Here is a tiny trained network, its code and every weight. The questions are about switching its units off for an input and a class, where a switched-off unit gives its printed mean instead of its output.

import numpy as np


def w(rows, s, z=0):
    codes = np.array(rows[::2]) - 128.0
    scale = np.full(codes.shape[1], s)
    scale[-1] = z or s
    return codes * scale


def norm(h):
    return h / np.sqrt((h * h).mean(-1, keepdims=True) + 1e-5)


def f(y):
    return np.maximum(y, 0)


def log_softmax(a):
    a = a - a.max(-1, keepdims=True)
    return a - np.log(np.exp(a).sum(-1, keepdims=True))


def net(x, mask):
    res = np.array(x, float).reshape(1, 8) / 4 @ E
    u = 0
    for l in range(4):
        y = f(norm(res) @ A[l][:, :-1].T + A[l][:, -1])
        res = res + np.where(mask[u : u + 6], y, B[l][:, -1]) @ B[l][:, :-1]
        u += 6
    return log_softmax(norm(res)[-1] @ U[:, :-1].T + U[:, -1])


A, B = {}, {}
E = w([
[3,43,106,150,142,103,244,91,83,72,128,92],'x0',
[105,53,154,169,144,124,125,131,130,138,128,117],'x1',
[127,38,37,153,129,136,33,89,84,99,97,103],'x2',
[169,137,170,80,54,150,154,77,143,165,204,155],'x3',
[141,188,154,136,239,122,147,143,102,82,138,97],'x4',
[187,241,83,168,141,159,88,146,46,173,52,116],'x5',
[174,186,133,81,46,131,111,115,173,164,137,178],'x6',
[50,56,150,143,113,141,208,148,87,167,131,106],'x7',
],0.0027)
A[0] = w([
[91,5,129,118,73,129,163,90,111,114,160,67,22],'0.n1',
[168,67,75,89,159,112,4,71,181,18,89,108,4],'0.n2',
[194,178,90,134,74,141,55,116,112,162,95,163,41],'0.n3',
[111,39,98,187,163,120,62,127,95,128,99,52,166],'0.n4',
[158,200,68,155,238,103,104,148,105,144,42,145,127],'0.n5',
[119,79,179,58,91,128,139,139,129,135,226,133,96],'0.n6',
],0.0025)
B[0] = w([
[67,125,224,161,178,161,99,78,138,158,90,136,209],'0.n1',
[111,93,24,254,179,82,56,171,205,71,247,227,192],'0.n2',
[63,125,131,117,90,184,117,83,90,236,144,100,187],'0.n3',
[71,225,124,16,122,40,196,127,204,151,140,226,252],'0.n4',
[147,36,219,162,88,140,101,74,142,104,193,48,239],'0.n5',
[118,140,165,146,127,103,105,77,215,117,124,144,208],'0.n6',
],0.0032,0.0026)
A[1] = w([
[189,117,79,81,87,152,57,100,98,197,106,151,37],'1.n1',
[174,164,171,145,151,104,102,202,144,114,90,105,111],'1.n2',
[205,178,47,103,14,188,33,123,107,164,40,117,21],'1.n3',
[80,10,110,173,109,138,170,102,106,118,137,65,98],'1.n4',
[78,111,70,133,144,130,200,127,44,111,84,84,7],'1.n5',
[219,196,174,123,231,108,91,142,3,59,105,97,24],'1.n6',
],0.0036,0.0021)
B[1] = w([
[135,229,173,203,110,73,85,143,74,171,149,110,202],'1.n1',
[128,53,140,167,106,136,141,117,148,199,113,98,179],'1.n2',
[134,168,171,188,70,52,93,151,36,232,254,128,239],'1.n3',
[181,73,141,104,135,121,105,60,80,149,90,163,252],'1.n4',
[130,161,94,89,172,53,130,148,39,125,49,145,191],'1.n5',
[24,117,80,198,106,178,160,49,224,155,151,57,215],'1.n6',
],0.0047,0.0027)
A[2] = w([
[177,199,142,45,93,139,198,145,164,109,134,166,1],'2.n1',
[117,217,82,138,170,254,140,160,142,107,116,64,28],'2.n2',
[112,76,157,108,84,151,117,124,131,98,141,116,42],'2.n3',
[107,41,140,117,144,131,197,156,127,69,163,109,110],'2.n4',
[102,97,128,96,113,109,143,95,106,109,60,150,53],'2.n5',
[141,114,32,106,172,130,44,135,120,72,137,146,108],'2.n6',
],0.0047,0.0017)
B[2] = w([
[120,125,147,133,44,100,249,222,185,3,189,95,204],'2.n1',
[99,43,128,131,163,177,158,2,212,106,162,40,180],'2.n2',
[182,117,161,153,144,138,93,75,114,172,194,139,182],'2.n3',
[188,185,102,143,89,178,44,103,94,215,110,154,253],'2.n4',
[166,205,182,63,142,173,149,113,91,146,118,142,234],'2.n5',
[229,141,36,177,181,28,90,182,181,16,107,216,212],'2.n6',
],0.0043,0.0025)
A[3] = w([
[122,72,187,80,79,122,227,100,167,127,156,171,87],'3.n1',
[190,153,146,117,50,122,159,142,226,125,245,110,95],'3.n2',
[141,114,132,93,119,182,139,165,149,106,153,120,74],'3.n3',
[119,27,150,161,121,181,157,85,113,176,143,125,69],'3.n4',
[97,192,100,58,200,138,169,131,1,82,15,160,4],'3.n5',
[161,93,161,165,168,133,124,253,165,173,43,104,69],'3.n6',
],0.0035,0.0013)
B[3] = w([
[175,139,156,54,114,184,82,114,125,28,76,136,232],'3.n1',
[59,158,69,151,135,118,175,177,19,70,82,74,254],'3.n2',
[98,114,114,134,99,104,149,140,112,83,149,172,142],'3.n3',
[130,144,111,67,149,147,95,100,144,126,125,131,198],'3.n4',
[111,83,49,150,156,54,255,211,89,193,75,134,205],'3.n5',
[189,55,98,75,86,193,122,238,188,152,142,151,141],'3.n6',
],0.0048,0.0037)
U = w([
[173,92,49,169,170,63,45,136,199,61,144,194,152],'0',
[137,65,222,34,123,190,77,30,115,126,108,184,129],'1',
[84,133,116,188,174,185,158,66,205,141,141,2,128],'2',
[160,62,159,109,127,200,115,234,196,168,112,126,3],'3',
[152,216,149,182,53,89,60,156,72,212,201,116,177],'4',
[121,173,169,78,55,154,200,186,126,4,139,94,147],'5',
[109,78,87,100,191,75,223,141,53,165,33,154,142],'6',
],0.0092,0.0024)

Each question gives the input, the list of numbers given to net, and the class t.
The units are the neurons (one row each of A and B). Each row of codes is followed by its name. A weight is (code - 128) times the scale printed after its matrix; where a second scale follows, it is the last column's (A, B and U).
mask holds one flag per neuron, layer by layer. A switched-off neuron (its flag False) gives its mean, the last column of its row in B, instead of its output. The means were averaged over made-up inputs and are rounded, as every weight is.
A unit's drop is (log p(t) with every unit on - log p(t) with that unit switched off) / (log p(t) with every unit on - log p(t) with every unit switched off).
The circuit of an input: a set's keep is (log p(t) with only the set's units on - log p(t) with every unit switched off) / (log p(t) with every unit on - log p(t) with every unit switched off). Starting from the 12 units with the biggest drops (on a tie, the unit counted first), units are removed one at a time, each time the one whose removal leaves the highest keep (on an exact tie, the one counted first), for as long as the keep stays at least 0.8.
circuit, biggest first: the units of the circuit, biggest drop first
k most important neurons: the k neurons with the biggest drops, biggest first
k most important neurons of layer l: the k neurons of layer l with the biggest drops, biggest first
drop when u is switched off: that unit's drop, to one decimal
input [-1,-7,-4,5,-7,-3,-3,-8], class 5: circuit, biggest first	(2.n1)
input [4,1,0,2,1,-2,8,3], class 1: 2 most important neurons of layer 0	(0.n4, 0.n1)
input [-6,-4,-6,0,7,-1,0,0], class 2: circuit, biggest first	(1.n6, 0.n4, 2.n2)
input [-3,-4,3,-1,8,-3,5,0], class 2: circuit, biggest first	(1.n6, 0.n4)
input [-8,4,1,5,4,-7,-2,2], class 5: circuit, biggest first	(3.n2, 1.n3)
input [-4,-6,-8,-5,6,8,4,3], class 2: circuit, biggest first	(1.n6, 2.n2)
input [6,8,7,2,-7,5,5,-5], class 4: 2 most important neurons of layer 1	(1.n3, 1.n1)
input [2,4,-2,8,0,-3,6,3], class 5: 3 most important neurons	(3.n2, 2.n1, 0.n5)
input [-6,-7,6,0,0,-5,2,-3], class 4: 3 most important neurons	(1.n3, 1.n1, 0.n3)
input [-6,1,8,6,4,-6,6,-3], class 4: 2 most important neurons	(1.n1, 1.n3)
input [7,-8,-6,6,-6,4,7,-5], class 5: 2 most important neurons of layer 3	(3.n2, 3.n1)
input [-7,-6,7,-6,-8,-5,1,7], class 4: 2 most important neurons	(1.n3, 1.n1)
input [3,-6,-1,4,6,-4,-8,-3], class 2: 2 most important neurons of layer 1	(1.n6, 1.n3)
input [-3,2,3,-8,2,7,-8,-7], class 2: circuit, biggest first	(1.n6)
input [-1,-7,-6,8,3,5,5,6], class 5: drop when 2.n1 is switched off	0.3
input [-3,7,-8,6,5,8,-5,6], class 2: drop when 1.n6 is switched off	0.1
input [0,-7,1,3,5,-8,-7,-1], class 1: drop when 0.n2 is switched off	0.2
input [-7,2,-4,-6,1,6,-8,-3], class 2: drop when 1.n6 is switched off	0.4
